Below is a small trained network, with its code and all its weights. Each question gives an input and a class and asks what happens when units are switched off, that is, made to give their printed mean instead of their output.

import numpy as np


def w(rows, s, z=0):
    codes = np.array(rows[::2]) - 128.0
    scale = np.full(codes.shape[1], s)
    scale[-1] = z or s
    return codes * scale


def norm(h):
    return h / np.sqrt((h * h).mean(-1, keepdims=True) + 1e-5)


def f(y):
    return np.maximum(y, 0)


def log_softmax(a):
    a = a - a.max(-1, keepdims=True)
    return a - np.log(np.exp(a).sum(-1, keepdims=True))


def net(x, mask):
    res = np.array(x, float).reshape(1, 8) / 4 @ E
    u = 0
    for l in range(2):
        y = f(norm(res) @ A[l][:, :-1].T + A[l][:, -1])
        res = res + np.where(mask[u : u + 6], y, B[l][:, -1]) @ B[l][:, :-1]
        u += 6
    return log_softmax(norm(res)[-1] @ U[:, :-1].T + U[:, -1])


A, B = {}, {}
E = w([
[128,130,128,128],'x0',
[129,132,129,124],'x1',
[127,124,127,132],'x2',
[244,107,35,93],'x3',
[128,131,128,125],'x4',
[179,187,176,255],'x5',
[126,107,124,144],'x6',
[198,77,214,100],'x7',
],0.0094)
A[0] = w([
[109,188,229,248,110],'0.n1',
[143,212,117,102,94],'0.n2',
[158,78,77,105,124],'0.n3',
[9,110,218,122,149],'0.n4',
[234,210,134,242,3],'0.n5',
[188,54,247,101,215],'0.n6',
],0.016,0.0052)
B[0] = w([
[122,238,136,128,238],'0.n1',
[123,116,121,187,145],'0.n2',
[133,155,91,112,194],'0.n3',
[96,15,128,138,242],'0.n4',
[66,2,139,116,211],'0.n5',
[197,184,198,70,249],'0.n6',
],0.026,0.011)
A[1] = w([
[179,196,35,94,75],'1.n1',
[148,127,173,83,148],'1.n2',
[96,71,3,130,85],'1.n3',
[70,198,137,113,88],'1.n4',
[233,131,167,84,95],'1.n5',
[185,58,127,60,2],'1.n6',
],0.022,0.0041)
B[1] = w([
[222,185,90,78,223],'1.n1',
[175,114,188,65,213],'1.n2',
[2,118,128,75,252],'1.n3',
[162,153,57,177,181],'1.n4',
[44,99,35,219,245],'1.n5',
[203,61,184,196,217],'1.n6',
],0.03,0.012)
U = w([
[6,42,111,100,243],'0',
[180,3,234,152,94],'1',
[107,177,38,10,60],'2',
[251,134,98,107,194],'3',
[62,221,86,213,96],'4',
[161,248,237,161,4],'5',
],0.018,0.003)

Each question gives the input, the list of numbers given to net, and the class t.
The units are the neurons (one row each of A and B). Each row of codes is followed by its name. A weight is (code - 128) times the scale printed after its matrix; where a second scale follows, it is the last column's (A, B and U).
mask holds one flag per neuron, layer by layer. A switched-off neuron (its flag False) gives its mean, the last column of its row in B, instead of its output. The means were averaged over made-up inputs and are rounded, as every weight is.
A unit's drop is (log p(t) with every unit on - log p(t) with that unit switched off) / (log p(t) with every unit on - log p(t) with every unit switched off).
The circuit of an input: a set's keep is (log p(t) with only the set's units on - log p(t) with every unit switched off) / (log p(t) with every unit on - log p(t) with every unit switched off). Starting from all 12 units, units are removed one at a time, each time the one whose removal leaves the highest keep (on an exact tie, the one counted first), for as long as the keep stays at least 0.8.
units of the circuit, in order: the units of the circuit, biggest drop first
k most important neurons: the k neurons with the biggest drops, biggest first
k most important neurons of layer l: the k neurons of layer l with the biggest drops, biggest first
input [-3,-1,-7,0,-8,6,6,-7], class 4: 2 most important neurons of layer 1	(1.n4 1.n3)
input [2,7,-4,-2,-3,8,8,-1], class 4: 4 most important neurons	(0.n1 0.n6 0.n5 1.n4)
input [1,5,-3,3,4,-2,-3,5], class 3: most important neuron of layer 1	(1.n3)
input [-6,-3,-1,-2,-5,1,-8,4], class 5: 3 most important neurons	(0.n1 0.n6 1.n2)
input [0,-6,-3,6,5,-4,-6,-1], class 2: 4 most important neurons	(0.n4 0.n6 0.n5 1.n1)
input [0,-6,8,5,-3,-6,6,-8], class 2: 3 most important neurons	(0.n4 0.n5 0.n6)
input [7,6,-2,6,-5,-4,-4,0], class 2: 4 most important neurons	(0.n4 0.n6 0.n5 1.n1)
input [-3,-7,7,7,-8,-3,2,8], class 3: 2 most important neurons	(0.n4 0.n5)
input [7,-1,-5,-7,-1,8,-6,-4], class 4: units of the circuit, in order	(0.n1 0.n6)
input [5,2,-7,0,-4,7,-7,2], class 5: 3 most important neurons of layer 1	(1.n5 1.n3 1.n6)
input [0,-6,-3,-7,-3,5,-3,-3], class 4: 2 most important neurons of layer 0	(0.n1 0.n6)
input [4,-5,-6,-7,-7,0,-4,7], class 1: 2 most important neurons of layer 1	(1.n3 1.n1)
input [6,8,3,2,-3,-7,2,-1], class 2: 3 most important neurons	(0.n4 0.n5 0.n6)
input [-4,7,5,1,-6,-1,-3,-8], class 2: units of the circuit, in order	(0.n4)
input [-1,-7,-4,3,-2,0,-6,-4], class 2: 2 most important neurons of layer 1	(1.n1 1.n5)
input [6,-7,6,7,-5,-5,7,-1], class 2: 3 most important neurons	(0.n6 0.n4 0.n5)
input [-6,-1,6,-7,-4,1,6,-6], class 4: 3 most important neurons	(0.n1 0.n5 1.n4)
input [-6,-1,7,-4,-6,1,5,6], class 5: 2 most important neurons of layer 0	(0.n1 0.n5)
input [-8,-2,-3,7,-4,-6,6,-3], class 2: 4 most important neurons	(0.n6 0.n4 0.n5 1.n1)
input [-6,0,-4,-2,1,1,3,-8], class 4: units of the circuit, in order	(0.n5)
input [2,-7,4,-4,-5,1,-7,-1], class 4: 2 most important neurons of layer 0	(0.n1 0.n5)
input [-2,6,-4,-7,6,-8,-6,1], class 1: 2 most important neurons	(1.n5 1.n6)
input [-7,-7,-7,5,0,-1,2,2], class 3: 2 most important neurons of layer 1	(1.n3 1.n1)
input [3,0,-4,-1,6,-2,-4,8], class 1: 3 most important neurons	(0.n1 1.n5 1.n1)
input [-6,1,-2,-1,5,4,3,6], class 5: 2 most important neurons of layer 0	(0.n1 0.n4)
input [8,4,5,-3,7,7,-7,3], class 5: 2 most important neurons of layer 0	(0.n1 0.n5)
input [-4,7,0,8,0,4,-7,-8], class 0: units of the circuit, in order	(0.n5)
input [-1,4,-6,3,-1,-4,-1,3], class 3: 3 most important neurons of layer 0	(0.n4 0.n5 0.n1)
